Below is a small trained network, with its code and all its weights. Each question gives an input and a class and asks what happens when units are switched off, that is, made to give their printed mean instead of their output.

import numpy as np


def w(rows, s, z=0):
    codes = np.array(rows[::2]) - 128.0
    scale = np.full(codes.shape[1], s)
    scale[-1] = z or s
    return codes * scale


def norm(h):
    return h / np.sqrt((h * h).mean(-1, keepdims=True) + 1e-5)


def f(y):
    return y / 2 * (1 + np.tanh(0.7978845608 * (y + 0.044715 * y**3)))


def log_softmax(a):
    a = a - a.max(-1, keepdims=True)
    return a - np.log(np.exp(a).sum(-1, keepdims=True))


def net(x, mask):
    res = np.array(x, float).reshape(1, 6) / 4 @ E
    u = 0
    for l in range(3):
        y = f(norm(res) @ A[l][:, :-1].T + A[l][:, -1])
        res = res + np.where(mask[u : u + 7], y, B[l][:, -1]) @ B[l][:, :-1]
        u += 7
    return log_softmax(norm(res)[-1] @ U[:, :-1].T + U[:, -1])


A, B = {}, {}
E = w([
[91,217,94,135,66,215,71,140,106],'x0',
[48,110,216,190,86,120,16,34,99],'x1',
[96,159,209,166,172,189,108,83,88],'x2',
[58,46,123,84,207,251,167,171,39],'x3',
[71,153,78,78,130,161,187,36,111],'x4',
[13,122,186,141,57,108,127,183,120],'x5',
],0.0025)
A[0] = w([
[88,146,182,125,78,54,124,158,147,35],'L0N0',
[205,187,92,134,100,104,130,76,143,89],'L0N1',
[229,130,145,120,155,170,122,245,131,4],'L0N2',
[186,35,203,149,163,3,99,78,152,47],'L0N3',
[171,156,60,134,66,84,115,128,144,24],'L0N4',
[121,156,125,133,62,35,107,152,153,97],'L0N5',
[208,170,102,127,138,131,144,18,132,27],'L0N6',
],0.0069,0.0036)
B[0] = w([
[113,201,167,172,129,97,169,152,112,174],'L0N0',
[157,165,91,81,139,117,75,108,144,208],'L0N1',
[160,140,102,229,201,193,73,221,109,210],'L0N2',
[182,3,181,170,134,57,122,46,19,252],'L0N3',
[133,106,76,68,75,144,62,148,115,174],'L0N4',
[114,128,140,123,56,67,135,178,130,216],'L0N5',
[134,228,138,102,206,104,137,77,179,186],'L0N6',
],0.0073,0.0036)
A[1] = w([
[125,93,87,90,132,188,148,123,182,59],'L1N0',
[145,43,157,158,112,229,140,100,222,56],'L1N1',
[146,81,61,106,155,158,195,154,120,69],'L1N2',
[139,52,143,112,118,176,161,191,208,31],'L1N3',
[119,81,87,75,150,169,236,150,166,51],'L1N4',
[178,83,133,113,121,221,134,137,247,7],'L1N5',
[1,140,189,155,99,250,60,56,101,57],'L1N6',
],0.0079,0.0015)
B[1] = w([
[115,122,151,121,151,105,131,118,99,147],'L1N0',
[126,149,114,114,88,130,122,131,155,137],'L1N1',
[85,141,139,77,132,132,140,135,72,172],'L1N2',
[135,145,108,131,143,144,106,120,97,141],'L1N3',
[97,139,115,70,113,115,163,128,77,170],'L1N4',
[149,133,158,139,114,121,149,148,141,134],'L1N5',
[142,33,150,130,110,208,137,105,246,254],'L1N6',
],0.011,0.0055)
A[2] = w([
[127,143,93,109,27,104,63,146,163,45],'L2N0',
[143,148,63,194,186,188,145,211,123,84],'L2N1',
[7,196,196,209,45,123,195,151,163,22],'L2N2',
[153,127,79,90,100,84,172,152,197,39],'L2N3',
[156,115,123,125,167,162,144,221,154,77],'L2N4',
[140,235,109,103,198,164,131,2,182,8],'L2N5',
[111,199,80,126,85,161,125,156,179,89],'L2N6',
],0.0083,0.0016)
B[2] = w([
[130,146,19,94,78,138,158,154,160,212],'L2N0',
[98,144,109,178,154,195,78,145,69,240],'L2N1',
[95,214,206,191,136,130,201,196,158,193],'L2N2',
[118,137,105,156,54,150,51,97,132,164],'L2N3',
[131,147,97,180,135,186,117,97,108,207],'L2N4',
[119,232,173,89,235,117,87,98,215,254],'L2N5',
[181,2,152,139,113,46,115,95,84,188],'L2N6',
],0.0096,0.0033)
U = w([
[164,154,10,97,25,75,78,154,165,47],'0',
[133,146,73,219,199,241,62,187,34,159],'1',
[189,27,200,189,148,15,121,66,53,217],'2',
[38,145,115,10,159,158,212,140,19,21],'3',
[104,29,170,126,117,251,150,88,255,254],'4',
[146,238,134,57,236,92,74,53,214,152],'5',
[80,215,200,208,72,89,207,218,171,2],'6',
],0.0073,0.00064)

Each question gives the input, the list of numbers given to net, and the class t.
The units are the neurons (one row each of A and B). Each row of codes is followed by its name. A weight is (code - 128) times the scale printed after its matrix; where a second scale follows, it is the last column's (A, B and U).
mask holds one flag per neuron, layer by layer. A switched-off neuron (its flag False) gives its mean, the last column of its row in B, instead of its output. The means were averaged over made-up inputs and are rounded, as every weight is.
A unit's drop is (log p(t) with every unit on - log p(t) with that unit switched off) / (log p(t) with every unit on - log p(t) with every unit switched off).
The circuit of an input: a set's keep is (log p(t) with only the set's units on - log p(t) with every unit switched off) / (log p(t) with every unit on - log p(t) with every unit switched off). Starting from the 12 units with the biggest drops (on a tie, the unit counted first), units are removed one at a time, each time the one whose removal leaves the highest keep (on an exact tie, the one counted first), for as long as the keep stays at least 0.8.
circuit, biggest first: the units of the circuit, biggest drop first
top k neurons: the k neurons with the biggest drops, biggest first
top k neurons in layer l: the k neurons of layer l with the biggest drops, biggest first
drop when u is switched off: that unit's drop, to one decimal
input [8,6,5,-7,-6,-3], class 0: top 2 neurons	(L2N0, L0N5)
input [7,-2,-3,1,-3,7], class 6: circuit, biggest first	(L2N2)
input [1,4,-3,-4,-6,3], class 6: top 2 neurons	(L0N0, L0N5)
input [-3,6,-1,8,-6,-3], class 2: circuit, biggest first	(L0N3, L1N6)
input [0,-3,-3,3,3,-7], class 5: top 3 neurons	(L0N6, L2N5, L0N5)
input [-6,-3,3,6,-3,6], class 3: circuit, biggest first	(L1N4, L0N3, L1N6)
input [4,2,-7,8,4,1], class 3: top 2 neurons	(L1N4, L1N2)
input [-1,-4,3,6,1,-6], class 3: top 2 neurons	(L1N2, L1N4)
input [-3,2,-2,-3,5,-1], class 5: top 2 neurons in layer 2	(L2N5, L2N6)
input [1,7,0,-3,1,7], class 6: top 2 neurons	(L2N2, L0N0)
input [5,5,-6,1,-6,2], class 6: circuit, biggest first	(L2N2, L0N0)
input [-3,-2,-1,8,-3,7], class 3: top 2 neurons	(L1N4, L1N2)
input [1,-7,-5,-3,-4,4], class 1: top 2 neurons	(L0N2, L2N1)
input [5,6,0,-5,1,5], class 6: circuit, biggest first	(L2N2)
input [5,1,-1,-8,4,1], class 0: top 2 neurons in layer 0	(L0N5, L0N4)
input [8,-1,-8,-1,6,-4], class 5: top 3 neurons	(L2N5, L0N6, L0N5)
input [0,-1,-5,-4,-4,-5], class 0: top 2 neurons in layer 0	(L0N4, L0N5)
input [4,0,5,3,7,-6], class 5: top 2 neurons	(L0N6, L2N5)
input [-5,-7,7,-8,-6,-4], class 2: top 2 neurons	(L0N3, L2N5)
input [6,-8,2,7,4,2], class 3: circuit, biggest first	(L1N4)
input [1,4,-6,2,1,8], class 6: drop when L2N2 is switched off	0.2
input [-1,7,-2,-4,2,6], class 6: drop when L2N2 is switched off	0.1
input [-8,-6,1,-3,-6,-4], class 2: drop when L0N3 is switched off	3.9
input [4,6,8,-3,-4,-3], class 4: drop when L0N0 is switched off	0.0
input [-6,8,0,-4,8,5], class 2: top 2 neurons in layer 2	(L2N5, L2N0)
input [-2,3,4,4,-6,-7], class 2: top 2 neurons	(L0N3, L1N6)
input [-7,-4,-6,2,2,-7], class 3: circuit, biggest first	(L1N2)
